What each symbol does to the units:
z472 ! z357
z472 § z292
z472 @ z681
z472 ^ z927
z472 % z825
z472 & z853
z472 * z999
z472 $ z978
z472 ~ z640
z640 % z909
z640 ~ z472
z909 ! z470
z909 § z799
z909 @ z680
z909 ^ z981
z909 % z640
z909 & z960
z909 * z328
z909 $ z220
z909 ~ z825
z365 ! z474
z365 $ z677
z680 @ z909
z680 ~ z616
z233 @ z597
z233 ^ z616
z202 § z474
z202 $ z611
z677 ! z825
z677 § z263
z677 @ z963
z677 ^ z893
z677 % z357
z677 & z613
z677 * z587
z677 $ z365
z677 ~ z470
z963 ! z616
z963 @ z677
z616 ! z963
z616 § z580
z616 @ z825
z616 ^ z233
z616 % z681
z616 & z803
z616 * z914
z616 $ z546
z616 ~ z680
z981 ^ z909
z981 ~ z597
z449 ! z613
z449 § z376
z449 @ z803
z449 ^ z195
z449 % z853
z449 & z825
z449 * z490
z449 $ z279
z449 ~ z960
z219 ^ z902
z219 * z597
z376 § z449
z376 & z611
z978 % z474
z978 $ z472
z587 ! z902
z587 * z677
z853 % z449
z853 & z472
z474 ! z365
z474 § z202
z474 @ z546
z474 ^ z584
z474 % z978
z474 & z279
z474 * z991
z474 $ z825
z474 ~ z220
z357 ! z472
z357 % z677
z597 ! z893
z597 § z366
z597 @ z233
z597 ^ z825
z597 % z927
z597 & z195
z597 * z219
z597 $ z584
z597 ~ z981
z914 @ z902
z914 * z616
z681 @ z472
z681 % z616
z902 ! z587
z902 § z452
z902 @ z914
z902 ^ z219
z902 % z999
z902 & z490
z902 * z825
z902 $ z991
z902 ~ z328
z490 & z902
z490 * z449
z893 ! z597
z893 ^ z677
z470 ! z909
z470 ~ z677
z292 § z472
z292 % z611
z366 § z597
z366 ^ z611
z927 ^ z472
z927 % z597
z999 % z902
z999 * z472
z803 @ z449
z803 & z616
z546 @ z474
z546 $ z616
z580 § z616
z580 @ z611
z328 * z909
z328 ~ z902
z220 $ z909
z220 ~ z474
z279 & z474
z279 $ z449
z613 ! z449
z613 & z677
z584 ^ z474
z584 $ z597
z991 * z474
z991 $ z902
z825 ! z677
z825 § z611
z825 @ z616
z825 ^ z597
z825 % z472
z825 & z449
z825 * z902
z825 $ z474
z825 ~ z909
z452 § z902
z452 * z611
z799 § z909
z799 ~ z611
z195 ^ z449
z195 & z597
z611 ! z263
z611 § z825
z611 @ z580
z611 ^ z366
z611 % z292
z611 & z376
z611 * z452
z611 $ z202
z611 ~ z799
z263 ! z611
z263 § z677
z960 & z909
z960 ~ z449

The rows follow the links: the fewer symbols apart two units are, the more alike their rows tend to be.

Each row is also shifted at random along 10 hidden directions that mean nothing.

Some units, each with a row of numbers:
z681 -> [ 394,   42,   28,  208, -355,  181,  189, -220,   55,  245,   69, -171, -127,  279, -303,   27,  -33,  355, -120, -179, -507,  139,  -96,   31,   92,  -37, -102,  190,  127, -234,  114,  -69, -658,   16,  160,  -25,  -15,   73,  153,  472, -258, -221,  426, -656, -321, -537,   -5,  234,   71, -129, -398, -330, -224,  -69,  322,  191]
z853 -> [ -93,  207, -192,  -76,  147, -244,  152,  -36,   85,  120,  462, -130,  390,   38,   -9, -261, -120,  316,   60,    2,  288,  495, -243,  -56,   -6, -191, -109,  -11,  524, -739, -214,  122,   75, -200, -401, -530,  127,   37, -142, -712, -258,   42,   54,  201,  237,  628,  306,  315, -214, -235,  -85,  379,   50, -189, -236, -428]
z616 -> [  65,  -38, -176,   -3,  -48,  119,   13, -137,   47,  -61,  490, -122, -206,  254, -215,  125,  -69, -118,   87,  -60,  222,  -45, -109, -150, -122,  181, -181,   91,  -73,   27,  -17, -202, -119,   66, -133,   75,  -88, -364,  -31, -101,  181,  -73, -186,  279,  470,  -37,   61,  -73,   23, -407,   78,  183,  151, -507,  -29, -423]
z328 -> [  520,  -124,    74,   -90,    60,   -45,   -19,    15,  -200, -1007,   439,  -368,  -585,  -229,   -94,   -76,  -296,  -142,  -144,   247,  -233,   351,   -79,   500,  -152,   394,  -124,  -102,   238,  -405,    23,    98,  -202,   -17,  -337,  -326,    -5,  -144,    53,   306,   -41,   345,  -431,   109,   216,   131,   162,  -174,  -364,  -435,  -177,   372,   526,  -536,   328,  -214]
z680 -> [ 132, -214,  -45,  108, -157,  210,  -63, -130, -189,   48,  387,  -58, -116,  153, -174,  194, -132,  -10,   66,   34,  153,  197,  -34, -253,   11,  136,   60, -197,   53,  214,   37, -234,  124,  -64,  190,  214,   -3, -270,   63,  347, -143,   46,  -37,  -27,   19, -252,   97, -132,  -33, -196,  132,  133,  -89,   51,  241, -214]
z263 -> [-162,  171,  -10,   40,  -52, -235,   97,  -43,  194,    5,   64, -168, -105, -203, -138,  -52,  165,  -56,   79,   23,  -78, -142,  200,  126, -266, -253,  -41,  383,  145, -524,  -59,   96, -275,   76, -162,   29,  -11,  143,   59, -267,   68, -185, -161, -125,  -56,   66, -135,   89, -169, -135,  -63, -191,  -36, -183, -247,  -66]
z202 -> [-125,  175,    2,   67,  265, -123, -130,  -39,  140, -563,  275,  397, -426, -228, -284,  -77, -130, -154,  241, -190,   25, -243, -200,  107, -203, -399,   -4,   44, -123,  -56,   22,  354,  -24, -118,  -70,  -16,  114,  -59, -287, -124,  313, -260, -104,  134,  -34,  455,  254,  -56,  -33, -215, -153,  -60,  177,  -11, -132,  -42]
z963 -> [ 140,   25,  147,   14, -112, -146,  199, -176,   62, -140,  124,   59, -617, -400, -150,  156,   -4, -469,    6,  191,  154,  -86,   48,   85, -176, -129,   28,  268,  281, -395,  -20,   45, -218,  -80,    2,  261, -126,  120,  -15,    6,   44,  -20, -266, -257,  188, -105,   87, -244,  -26, -243,   34, -225, -115, -287,   13,  -99]
z490 -> [ 185,  -49,  139,  -43,   83,  170,  147,  114,  -64, -419, -319,  101, -554, -489,  122, -144,   32,  -89,   38,  -12,   71,  111,  -49,  278, -176, -347,   85,  -65, -165, -614,  148,  -18,  162,  -17,  -23,  -86, -173,  191, -183,  327,  -30,  224,  125, -436,  -70, -317,  103,  236,  -86,  121,   43, -189,   60,  183,  -30,   33]
z981 -> [  25, -256,  -53,  -74, -243, -110,   95, -297, -217,  513,  296, -194,  674,  -11,   34,  228,  -55,  356,  -30,  238, -129,  156,  161, -144, -133,  -28, -431,  -59,  253,  -39, -358, -554, -580, -188,  146,  660,  180,  -42,  283,  -17, -470,  -44, -297,  128, -162,  168,  -87, -619,  107, -212,  126,   71, -165,   89,  -71,  -64]
z613 -> [  -8,  -62,  -69, -125,  155, -196,   75,   41, -108,   99,  253,  -71,  368,  -92,   49,    7, -158, -357,  -76,  418,  335,  126, -101,  -90,  157,   64,   17, -227,  335,  384, -210,  151,  347, -309,  -93,   86,   17,  -10,  -49,  -67, -221,  172, -255,  228,  215,  410,  -20, -349, -123,  -45,  163,  211, -135,   26,   15,  -38]
z219 -> [  77, -257,  169,   82,   93,   12,   55,    5,   49,  -99, -252, -507,  362, -401,  301, -134, -188, -165,  -22,  134,   -1,  -97, -116,    1,  186, -177, -190,  -58,  -63,  249, -134, -218,  -39,  122, -232,  223,  -73,  111,   11,  198,   -3,  211,   12,  -89,  -26,  -47, -464, -475,  145,   54,  -29, -225, -133,  -10, -394,  244]
z597 -> [ -75,   18,   94,  -79,  -74, -142,  143,  -40,   35,   86, -844,  512,  -69, -484,  291,    5,  127,   26,  111,  -22,  -97, -140,   47,  111, -196, -400,  -19,   86,  -91, -155,   43,  -95, -271,   69,   57,  405,   29,  376,  -62, -185,  174,   27, -159,  -58, -213,   45, -114, -128,  333,  279,  -46, -383, -132,  333, -104,  417]
z292 -> [ 109, -224,   96,  218,    1, -171,  332, -255,   41,  -13,   57, -586,  140, -169,  159, -108, -111,   39,   15,  289, -140,  275,  226,   67,  -33,   -9,   95,  148,  305, -471,  -79, -210, -214, -182,   37,  224,  180,    6,  311,   46, -387,  -23,  184, -138, -324, -174, -328, -158, -137,  139,  123, -183, -213,   36,  182,  158]
z580 -> [ -62,  427, -136,  133,  -61,   -3,  -50,   42,  294,  131,  483,  186, -353,  331, -477,  146,   97,  107,  176, -438, -187,   70, -176,  -69,  227, -107,  -33,   62,  154,  -56,  145,  511, -350,  244,   49, -387,   52,   25, -122, -162,  306, -314,  345, -341, -145, -108,   13,  495,  -42, -314, -290, -262,  -11,  -80,   10,   60]
z474 -> [-143,  150,  184,   64,   17, -194, -166,  169,  368,  550, -226, -598,  259,  426,  186,  164,   27,  -75, -211, -452, -216, -360,  117, -158,  674,  152,  215,  399,   51,  340,  249,  113, -156,  327,    5, -382, -125,  121,   59, -389,  180,   47,  323, -101, -132,  -35, -471, -123,  329,  186, -229, -161, -299, -138, -261,  671]
z978 -> [  11,   42,  135,   60, -233, -201,   62, -214,  111,  444,  146, -108,  -18,  258,  -40,  185,   23,  366, -340, -184, -478, -200,  229,   27,   78,   12, -121,  480,   64, -182,  -54, -154, -720,  -98,  299,  198,   -4,   -4,  160,  -77, -388, -161,  237, -319, -295, -234,  -72, -163,  199,   76, -108, -248, -301,  -76,  -18,  341]
z999 -> [ 128,  -20,   61,  100,   19,  287, -115, -136,  -40,  -63,  900, -110, -169,   -4,   33,   87, -110,  -85, -100,  199,  175,  270, -259, -339,  189,  182,  -48, -113,  139,   -4, -279,  -45,  294,  -63,  149, -100,   70, -253,    0,  169, -276,  121,  357, -367,   39, -291,   42,  -41,  -72,   82,  120,  113,  -65,   90,   37, -165]
z449 -> [-151,  330, -213, -175,  179, -169, -152,  248,  389,  534,  388, -101,  452,  678,  -63,  214,   74,   45,  -71, -306,   21,   99, -275, -128,  656,  255, -130,  -91,  254,  445,    9,  497,  -57,  170, -272, -691,  -16,  -64, -292, -757,  122,  108,  154,  260,  208,  478, -120,  191,  -81, -276, -130,  152,  -55, -288, -292,  170]

From each start, follow one symbol. Which unit do you reach?
Answers are names.
new walk
[  94,   33,  -24,   53,   89,  201,   31,  -25,   84,  -35,  215,   60, -104,  105, -348,  106,  162,   60,  147,   -2, -208,  117, -128,    3,   47, -287,  -28,  -47, -117,   34,  108,  156,    2, -117,  105,  -12,  150,   70, -205,  384, -143, -185,  333, -391, -370, -239,  -49,  227, -175,  -28,   49, -244, -207,  289,   88,  203]
&: z611
new walk
[ 108,   54,  188,  -95,   70, -337,  -31,  -37,  -24, -394,  -16,  -11, -409, -185,  -18,  174, -191, -474, -322,  219, -103, -153,   25,  305,  102,  292,  125,  120,  161,  224,  -19,  292, -112, -232,    3,  -31,  -27,   61,   84,    4,   64,  117, -333,  114,  139,  173,   17, -381,  -42,  -11,  -45,   74,  154, -323,  295,  190]
!: z474
new walk
[ 159,  177,  -74, -122,  -72,   22,   21,  -30,  -55,   24,   93,  702, -211, -160, -345,   62,   67,  328,   79, -151, -234,  386,  -92,  143, -139, -474,  -88, -169,  220, -435,   93,  334, -243, -273,  171,  -23,   61,  154, -277,  190, -272,   -8,   -1, -335, -308,  312,  468,  269,  -89, -171, -176,  -77,  -48,  473,   55,   92]
~: z449
new walk
[   4, -103,  287,   25,  125,  -48,   40, -104,   60,  169,  482, -317,   64,  -59,   25,  155, -186, -284,  -49,  153,  252,   -1,  -32, -253,  488, -312,  154,  -42,  209,    7,  -71,  -47,  207, -328,  202,   59,   47,  -14, -135,   91, -351,  119,  300, -279, -179,    5, -109, -481,   13,  169,  205, -175, -517,  211, -162,  288]
&: z474
new walk
[ 250, -205, -110,    5,  -32,  -96,  248, -335, -275, -303,  311,  -57,  101,   33,   29, -105, -198,   88, -223,  371,  -66,  294,   32,  141, -454,  295, -230,  114,  135, -436, -299, -385, -248, -352, -164,  176,  137, -338,  249, -115, -436,    6, -405,  370,  185,  206,  185, -205, -142, -146,   88,  439,  245, -232,  380, -471]
$: z978
new walk
[ 292, -166, -212,   45,  -97,  460, -143,   36, -201,  -92, -192, -355,  121,  538, -214,   48,   13,  179,   83,  -90, -151, -158, -281,   47,  -11,  281, -157, -233, -497,  721,   93, -290,  -19,  223, -145, -180,   90, -128,   10,  732,  306, -219,  113,   42,   68, -461,  -71,   75,   60,  -10, -242,   -6,  139, -333,  258, -133]
@: z597
new walk
[ 331, -297,  184,  -20, -191, -221,  652, -127,  -45,  170, -661,  -53, -202, -133,    8,  223,  -99,  -31, -269,  169, -498,   63,  384,  540,    7,    3,  -38,  124,  168, -225,  213, -212, -775, -321,  342,  653, -167,  151,  248,  412, -519,  230, -168, -367, -241, -438, -299, -450,   26,   31,  161, -424, -382,  -44,  345,  552]
&: z616
new walk
[  74, -179,   69,   74,   -3,  132,    7,  -48,   51,  125,  720, -481,  321,   19,   12,   43, -141,  -30, -134,  131,   -6,   76,  -89, -251,  150,   86, -367,   87,  137,   35, -375, -266, -114,   67,   11,  133, -128, -253,   14,  179, -298,  114,   55, -135,  142, -166, -230, -371,  -71, -216,   90,   10,  -62, -129, -194,  -44]
%: z999
new walk
[   81,  -219,   204,    73,  -132,    61,   -78,   138,  -120,   -39, -1138,   -18,   112,  -374,   161,  -185,    80,  -227,    53,   140,  -271,    12,   133,    44,    -3,  -244,   511,  -115,  -125,   377,   258,   121,   292,    -4,    58,   125,   -89,   325,    72,   561,    17,     9,   -12,  -209,  -328,    -1,   -98,    39,   108,   351,  -235,  -209,  -207,   481,   152,   531]
~: z677
new walk
[ -45,  -28,  -29, -122, -105,  256, -288,  167, -207,   -7, -391,  316,  -87,  -12,  146,   96,  191, -267,   12,  216,  312, -111, -130, -117,  -53,  157,  276, -378, -329,  668,   41,   45,  780,   66,  121,  -83,  120,  123,   10,  319,  392,  -17,   49,  143,   79, -244,   76,  205,   32,  454,  125,   18,  114,  296,  216,  -65]
!: z597
new walk
[ -80,  129, -127,    8,  -71, -141,   99,  -62,   -2, -110, -400,  428,   39, -403,    8, -385,   89,   10,   -7,  127,  -65,  -97,  -32,   80, -562, -424,  -14,  213,  -22, -512,  -87,   61,  -66,  -98, -206,   83,  -76,  218,  -78,  -78,  -23, -277, -196,   19,   40,  383,  328,  310,   26, -100, -265,   24,   82,   89,  -23, -265]
%: z677
new walk
[-200, -221,   90,  -42,  -23,  -14,  -51,  -92, -172,  344,  -83,  -30,  376,  117,  264,  150,  -31,   88,   20,   84,  216, -275,  262, -211,   30,  -18,  -14,   56, -151,  281,  -85, -491,  203,  -91,  267,  382,  109,    2,  142,   36,  -92,   20,  -11,  191,  -80, -180, -113, -481,  253,  403,  310,  -14, -172,  151,  -61,   45]
^: z474
new walk
[ -40,  210, -107,  100,  121,  -62, -106,   16,  246,  -26,  336, -177, -219,  294, -209,  276,   70,  -46,   69, -139, -157, -148, -108,  148,  172,  206, -204,   42, -113,  284,    9,  212, -409,  318, -241, -215,  195,   -9,   41, -335,  408, -149,  -11,   38,   19,  -98, -316,  -11,  -15, -225, -148,  -99,   48, -425, -215,  116]
§: z597
